X =
array([[ 23.7,  -3.1,  -8.4,   9.7,   4.8,   0.9,  27.7,   0.6,  12.6,
          9.2,  10.6,   1.2,   8.6,  25.9,  14.5,  14.3],
       [ 19.9,   2.2,   1.4,  12.7,  18.8,  13.7,  14.1,  10.9,  -3.0,
        -15.6, -11.8,  -1.6,  -3.1,  16.4,  18.0,  15.2],
       [ 24.7, -13.2,  23.6,  -2.1,  14.5,  -3.4,   4.7,  -2.0,  12.0,
          8.1,   9.8,  12.1,  18.7,  17.4,   6.7,  24.8]])
The minimum: -15.6
Which number is the entry just left of -2.0? 4.7
The entry just left of 8.1: 12.0
The entry just right of -15.6 is -11.8
Which number is the entry just left of 0.6? 27.7
Which number is the entry just right of 18.0? 15.2
Which number is the entry just left of 10.9? 14.1
The entry just left of the largest entry is 0.9
Which number is the entry just left of 10.6? 9.2
Which number is the entry just right of the largest entry? 0.6
The entry just right of 8.1 is 9.8

Read these off the matrix that follows.
1) The 1st entry on the diagonal from the top-right corner?
2) The entry in the top-left corner?
3) The smallest entry in the last row?
4) The first entry of the largest entry's row?
5) The entry just left of -23?
6) The centre entry?
7) The last entry, reading row by row?
8) The top entry of the column that holds the smallest entry?
[[-11  19  22   9 -16 -32 -44   0   3  15 -21]
 [ 12 -28 -24  -7  13   9  37 -21 -34 -20  19]
 [ -7 -17  14 -19  -3 -20  19 -10 -29  24   1]
 [  3 -11  21 -13   6   7  17  -7   0  19  -7]
 [-16  12  20  10 -25   1 -25   1  17  32 -27]
 [-13 -16  20  32  18   0   5 -36   0 -18  13]
 [  0   5  13   7   6  -5  29  -6 -13   0  15]
 [ 22  13 -17 -15  22  -4  -2 -13  14  -9   3]
 [ -5  18 -23  13  -7  -2  15  17   6   0  17]
 [ -6 -12   3  -4  19 -18  -1 -39 -20   1  12]
 [ 70  25 -45   3  20 -28  -4  39 -12  48 -44]
 [ 38 -28 -24   8  28  20  21 -28  -3 -18  16]
 [ -6 -18  39   3  -9  33  -9 -46  42 -28  48]]
1) -21
2) -11
3) -46
4) 70
5) 18
6) -5
7) 48
8) 0

Questions about the matrix below.
1) Read off the entry just left of the largest entry.
2) Read off the entry just right of 274.
3) Read off the entry just right of the largest entry.
[[404, 460, 253, 274, 301, 512, 181, 453], [353, 633, 457, 376, 606, 352, 526, 272], [393, 418, 566, 713, 433, 537, 660, 624], [579, 503, 277, 406, 237, 696, 144, 442], [496, 448, 249, 386, 431, 523, 314, 355], [397, 592, 446, 445, 581, 583, 478, 346], [312, 326, 539, 730, 402, 725, 219, 589], [349, 125, 664, 600, 609, 838, 197, 457]]
1) 609
2) 301
3) 197
